Each row of numbers stands for one element and depends on some of the facts below. Use the named rows to name the rest.

How the elements are related:
(12): φ brofas; Σ (399); Ξ suskepom; λ pulis
(129): φ gukal
(131): φ rodras; Σ (305); λ pulis
(137): φ gukal; α (660); Σ (399); Ξ vutin; λ plugukli
(142): φ brofas; Σ (305); Ξ vutin; λ bitar
(150): φ brofas; α (493); Σ (129); λ pulis
(157): φ brofas; Σ (305); Ξ kilavo; λ pulis
(164): φ brofas; α (21); Σ (368); Ξ petrus; λ pulis
(176): φ brofas; α (368); Σ (368); λ steskon
(196): φ brofas; α (368); Σ (305); λ zele
(204): φ brofas; Σ (368); Ξ suskepom; λ pulis
(207): φ brofas; α (660); Σ (305); Ξ serar; λ pulis
(21): φ brofas
(213): φ brofas; Σ (305); λ pulis
(223): φ naran; α (305); Σ (305); λ zele
(235): φ gukal; Σ (399); Ξ serar; λ bitar
(239): φ gukal; α (368); Σ (21); Ξ petrus; λ zele
(262): φ brofas; α (46); Σ (308); Ξ brovik; λ pulis
(28): φ gukal; α (21); Σ (368); Ξ tamim; λ zele
(291): φ gukal; Σ (21); Ξ flenur; λ plugukli
(305): φ brofas; Σ (21)
(307): φ munu; Σ (129); Ξ serar; λ pulis
(308): φ naran; Σ (21)
(320): φ brofas; α (129); Σ (305); Ξ bifozal; λ zele
(34): φ brofas; Σ (305); λ pulis
(341): φ munu; α (46); Σ (399); Ξ plave; λ steskon
(368): φ gruklos; Σ (21)
(37): φ gukal; α (412); Σ (368); λ pulis
(370): φ brofas; Σ (129); Ξ bifozal; λ pulis
(399): φ munu; Σ (129)
(412): φ naran; α (368); Σ (308); λ zele
(424): φ munu; α (368); Σ (368); Ξ flenur; λ pulis
(429): φ brofas; α (305); Σ (129); λ steskon
(433): φ gukal; Σ (308); Ξ malum; λ pulis
(442): φ gukal; α (46); Σ (399); Ξ petrus; λ bitar
(45): φ naran; Σ (308); Ξ vutin; λ pulis
(457): φ brofas; Σ (305); Ξ malum; λ plugukli
(46): φ brofas; α (368); Σ (129); Ξ tamim; λ pulis
(491): φ brofas; Σ (368); Ξ plave; λ steskon
(493): φ gruklos; Σ (368); λ pulis
(509): φ brofas; α (493); Σ (305); Ξ tamim; λ plugukli
(519): φ brofas; Σ (305); λ zele
(52): φ brofas; Σ (368); Ξ kilavo; λ pulis
(522): φ brofas; α (368); Σ (129); Ξ brovik; λ bitar
(523): φ naran; α (412); Σ (21); λ pulis
(524): φ brofas; α (308); Σ (368); Ξ serar; λ bitar
(533): φ gukal; Σ (399); Ξ brovik; λ plugukli
(557): φ gukal; α (493); Σ (129); Ξ plave; λ pulis
(564): φ brofas; α (129); Σ (368); Ξ bifozal; λ zele
(579): φ gukal; Σ (21); λ steskon
(595): φ gukal; α (368); Σ (21); Ξ tamim; λ pulis
(604): φ naran; Σ (308); Ξ flenur; λ pulis
(611): φ munu; α (412); Σ (305); Ξ brovik; λ bitar
(634): φ naran; α (308); Σ (368); Ξ brovik; λ zele
(660): φ gruklos; α (493); Σ (21); Ξ serar; λ plugukli
(661): φ gukal; Σ (21); Ξ suskepom; λ pulis
(75): φ naran; α (308); Σ (308); Ξ serar; λ pulis
(80): φ gukal; α (660); Σ (21); Ξ plave; λ pulis

Some rows with their names:
[  9   3   9  -7   1 -10  36   5   0 -12   0  -2] : (45)
[-20  -4  11  -6   6   3 -32  13  -3  -6  -2  15] : (429)
[19  2 16  5 14 -9 20  1  4  9 10 -2] : (305)
[13  5 16  9 11 -2 14 -1 19 18  9 13] : (519)
[ 8  2 13 11 10 -3  6  9  7  0 13 -2] : (207)
[ 10  -7  14   8   7 -11  15   3  11  10  15   2] : (131)
[16  9 16 11 12 -3 -7  3 19 17  2 13] : (196)
[15  2 16  8 11 -7  8  4  9  6 13 -1] : (213)
[12 -2 16  7 14 -7 10  2 10  3 12 -4] : (157)
[  4   2   4 -11 -12  -7  50  12  10   6  -2   5] : (493)
[-14  -2   8  -4  -1   3 -23  11 -14 -13   3   5] : (150)
[ 2  5  4 -2  2 -3 28  7 -1  2 -2  3] : (164)
[-17  -7   4  -8   7   0 -12  13 -28 -23   1   5] : (307)
[-22  -7   6  -6   9   1 -23  11 -29 -22   2   6] : (12)
[-16  -7   8 -10   5  -1 -20   8 -31 -20   0   8] : (399)
[-27  -5   8  -5   5   4 -42   9 -11 -19  -6  13] : (341)
[ 11   5   5   8   4   4 -16   0   6   9  -8  15] : (239)
[13 -2  8  5  7 -1  2  2  3  3  2 -3] : (661)
[15  4  7  1 -2 -1 -1  3  1 10 -9  3] : (37)
[  9   1  10   5   5   2 -14   3  14  12  -1   7] : (579)
[ 3  3  6 -1  1 -3 17  7 -4  5 -3  3] : (204)

Rows to name:
Some rows may be elements named above.
[  0  -5  12   7   8   2 -27   7  25   2  -1   3] : (291)
[  2   2   7  -3   3 -11  31   4  -4 -18   6  -5] : (75)
[12  1 15  6 12 -9 19  1 -1 -1 14 -4] : (142)
[  3   2   6  -4   5 -10  27   4  -1 -16   4  -3] : (75)
[ 5  5  7  0  0 -5 11  5  2  1 -7  3] : (424)
[ 11   8   3 -11  -7 -13  44   9   0   6  -9  10] : (368)
[ 10   5   6 -11  -5 -12  45   9   0   5  -8  10] : (368)
[-29 -10   7  -3   2  12 -68  12   2 -19  -3   5] : (137)
[18  2 15  7 14 -8 25  4  6  6 12  0] : (305)
[ -1  -7   4  -6   6   2 -19   5 -29  -9  -2   4] : (129)
[ -1  -4  11   6  12   3 -22   8  26   5   0   2] : (291)
[-14  -9   4  -5   7   2 -41   8 -37 -27  -4   2] : (442)
[ 8 -2  6  7  2  2 -7  4  4  0  4 -4] : (80)
[ -1   1   3   0   0  -5  25   3 -10  -4   2  -1] : (524)
[ 11   3   3   2  -2   5  10   0   9  19 -10  14] : (28)
[ 9  2  2  1 -3  5 15 -2  9 17 -9 13] : (28)
[ -3  -9   5  -6   4   1 -23   5 -27 -10  -1   5] : (129)
[-6  3  8  1  0  3  7  5 16 11 -6 10] : (491)
[  0  -2  21  11  18  -3 -10   6  30   3  11  -1] : (457)
[-26  -5   8  -6   6   5 -41  11 -13 -20  -7  14] : (341)
[  1   8  10   1   0  -1 -10   4  21  19 -11  12] : (176)
[ 16   7  13  -7   5 -12  19   5   2  -6  -3   0] : (523)
[-25 -13   9  -4   9   6 -58  14  -4 -19  -4   8] : (533)
[-12  -4   8  -3  -2  -2  17  17  26  -5   4   5] : (660)
[ 5  8  4 -4 -4 -4 41  1  7 -2 -7 10] : (634)
[-14 -10   4  -3   2   7 -30   9 -18 -19   0   0] : (557)
[ -3  -1  18  12  11  -1 -18   6  36   3   9  -2] : (509)
[-15 -11   1  -5   8   5 -29   8 -37 -27   0   1] : (235)
[ -2  -5  12   6  11   4 -28   5  20   0   0   0] : (291)
[ 3  7  5  0  0  3 24  7  7 16 -8 14] : (564)
[16  4  7  2 -2 -1 -6  4  3 13 -9  3] : (37)
[ 8  3 10 -1  6 -6 22  5 -4  8  3  3] : (21)
[ 12   1   8   4   6  -3 -21   1   2   2  -2   1] : (595)
[21  7 13  0  9 -8 40  3 17  5  4  8] : (223)
[ -1  -2  20  12  17  -3 -18   8  32   4   9  -2] : (457)
[16 14 10 -5  4 -6 23  4 13  5 -9 15] : (412)
[-10  -4   9  -2   0  -4  19  18  28  -7   3   5] : (660)

Now the same elements, written a new way:
Some elements and their rows:
[ 37  -2  27 -27   9  25  -9   9  -1 -19 -27   5  29  20  38   2 -45 -18
  23  13  21 -18   4  -7] : (235)
[ 22  14  10 -27  15  40   6  19  -6  -8 -22 -11  20  21  32 -45 -42 -18
  12  12  12 -11 -33 -19] : (524)
[ 41  -9  16 -19   7  16  -1  11 -14 -25 -30   1  30  19  48   9 -38 -13
  26   3  31 -21 -18   5] : (442)
[ 28  -1  20  -2  25  68   3  25 -13 -12 -22  16  10  29  41 -19 -48 -33
  24  -5  67 -11  51   6] : (291)
[ 21  17   8 -19  26  43   7  17  -5   2 -26 -11  16  11  43 -53 -40 -15
  21  24   9 -11 -11 -27] : (52)
[ 24   6 -21   5  23  15 -10  39 -29  37 -30   1   9  20  21 -42 -34 -15
  25  17  12   3  19  -5] : (604)
[ 17  15   9 -17  36  41  11  15  -2  -4 -24 -13  21  11  40 -48 -38 -13
  16  35   5  -7  -1 -14] : (204)
[ 39  15   5  -4  32  33  -6  17 -13   5 -24  -8  22   4  37 -41 -39 -14
  25  19  33  -5  47   1] : (661)
[ 42 -10  -1   3  19  40  -4  30 -18  16 -31  -2  12  -3  28 -23 -35 -18
  25  21  14  -8  28 -18] : (157)
[ 16  13   9 -10  29  28   5   9  -6   6 -25 -19  25  13  39 -52 -36 -10
  16  16  13  -4 -20 -12] : (164)
[ 51  27  -2   9  33  44  -3  11 -15  -7 -24  -6  21   2  42 -29 -34 -17
  27  -5  31  -3  72  -2] : (595)
[ 39   9   0  -8  24  62   3  20 -13  35 -38 -11  14  -6  22 -16 -34  -9
  19  30  11  -5  43 -17] : (131)
[ 32  -7  23  -5  31  24   7   4 -10 -39  -9  -2  33  -8  59  -6 -43   5
  18   7  34  -7  34   3] : (557)
[ 33  -7   2  -6  23  25   2  25 -25  19 -38 -12  20  -3  30 -20 -33  -8
  19  16  18  -6  19  -5] : (207)
[  5 -12  11 -21   2  32  -2  15 -15 -36  -9  25  23   9  35   8 -43 -19
   7  14  25 -11 -10  -5] : (429)
[ 22  24  12 -26  27  55   8  15  -4   0 -32   2  20  17  39 -45 -43 -17
  15  23  11 -15 -21 -15] : (564)
[ 43   7 -12 -10  23  61  -1  26 -14   1 -37  14  12   5  17 -10 -36 -18
  23   3  26  -7  40 -10] : (196)
[ 39   0   0 -13  22  55  -7  29 -17   9 -42   2  14  10  22 -20 -38 -14
  19  15  31 -10  33  -7] : (223)
[ 31  36  25 -28  32  50   4   7  -3 -27 -32  -2  26  17  40 -51 -47 -16
  23  10  31 -15  21  -7] : (28)
[  8 -17  11 -10  35  80  -1  35 -22  16 -17  17  22  32  23 -17 -38 -17
  18 -12  51 -12 -18 -14] : (21)
[ 15   9  23 -11  46  99  19  21  -6 -23 -18  18  28  37  32 -29 -40 -17
  21 -21  34 -12 -12 -24] : (368)

Rows to name:
Some rows may be elements named above.
[ 43   8   2  -2  22  60   3  21 -14  29 -44 -18  14  -8  14 -18 -34 -12
  20  26  18  -6  34 -17] : (131)
[ 52  23   0 -18  27  56  -1  19 -11 -27 -27  -2  19  11  28 -33 -39 -19
  31 -10  43  -8  44   5] : (239)
[ 22 -25  37 -11  28  87   7  19 -11 -27  -2  19  32  11  47  14 -43 -11
  18 -16  79 -13   6  -9] : (129)
[ 18 -19  17  -6  29  58  13  32 -21  13 -30  11  11  22  34  -3 -40 -24
  18 -15  52 -12  42   8] : (509)
[ 27   5  25  -3  24  72   1  29 -15  -8 -23  16  11  29  41 -22 -43 -32
  22 -11  67  -9  55   6] : (291)
[ 18  28   8 -13  37  34  22  15  -5  -8 -32  -8  25  17  42 -43 -43  -6
  19  20  12  -7   7  -8] : (493)
[ 21 -21  10   0  23  64  14  28 -23  12 -31  11  13  22  33  -5 -39 -22
  19 -13  51 -13  40   9] : (509)
[ 14  24  12 -32  13  55   6  13  -5 -23 -22   8  21  30  27 -49 -47 -28
  15  10  11 -15 -13 -18] : (491)
[ 15 -18  14 -13  25   8  15  11 -18 -18  -6  -3  24  -7  48   7 -37   4
  10  25  22  -3  17  -2] : (150)
[ 36  10  13   8  28  23  -3  18 -20  -9 -26  -9  23   3  46 -40 -40  -6
  26  -1  40  -7  45   4] : (80)
[ 44   4  -6  -7  25  52  -3  23 -15  -6 -36  11  10   3  19 -12 -33 -20
  22  10  29  -9  29 -10] : (196)
[  6  -6  19  -4  30  54  23  31 -25  -6 -23   7  18  32  43 -25 -46 -22
  19 -23  49  -6  15  10] : (660)
[ 23  -1  17  -4  26  76   5  27 -20  -8 -20  13  10  22  45 -19 -44 -32
  25  -5  65 -11  50   2] : (291)
[ 27  35  27 -10  42  24  -3   8  -9  -4 -26 -13  29  13  45 -55 -42  -7
  20   8  43  -6  35  -3] : (37)
[ 27  27  11 -11  20  64  -2  21 -14  -9 -25  18  22  26  29 -35 -48 -33
  22   5  32 -15  30   0] : (579)
[ 13  35  11 -19  26  63   8  11  -5 -22 -24  16  16  29  34 -39 -40 -27
  18  -6  12 -12  11 -14] : (176)
[ 35  30   6 -14  32  54  13   8   3  -5 -26 -14  17  14  36 -47 -34 -12
  20  -2  17  -8  35 -21] : (424)
[ 33  23   6 -15  31  51   8   7   2  -2 -28 -15  13  15  39 -43 -33 -12
  20  -5  12  -6  19 -19] : (424)
[ 18 -10  11 -28   0  34  -2  14 -10 -20 -34  17  20  22  31  12 -39 -18
  20 -11   8 -26 -26 -14] : (341)
[ 22  10   2  -2  30   8 -11  28 -20  15 -30  -5  19   8  28 -33 -32 -11
  13  14  34   2  26  -6] : (523)
[ 25  23 -13  -1  29  34 -15  36 -24  15 -33  16  11  22  13 -37 -33 -23
  22  -7  36   3  51   1] : (412)
[  7  -7  14 -23   7  29   0  15 -17 -30  -7  24  24  16  36   7 -46 -21
   8  10  20 -13 -16  -5] : (429)
[ 40  -4  29 -29  11  31  -7   6  -2 -20 -25   9  29  23  42  -1 -44 -16
  25  14  22 -19  -8  -4] : (235)
[ 27  16  17 -19  25  48  13  21  -4 -27 -27  -9  19  12  36 -53 -38 -13
  13  15  21 -14  -3 -15] : (634)
[ 28 -21   6 -19  22  74   3  31 -18  18 -31  13   6  26  32  -7 -38 -34
  21   8  38 -14  23  -4] : (457)

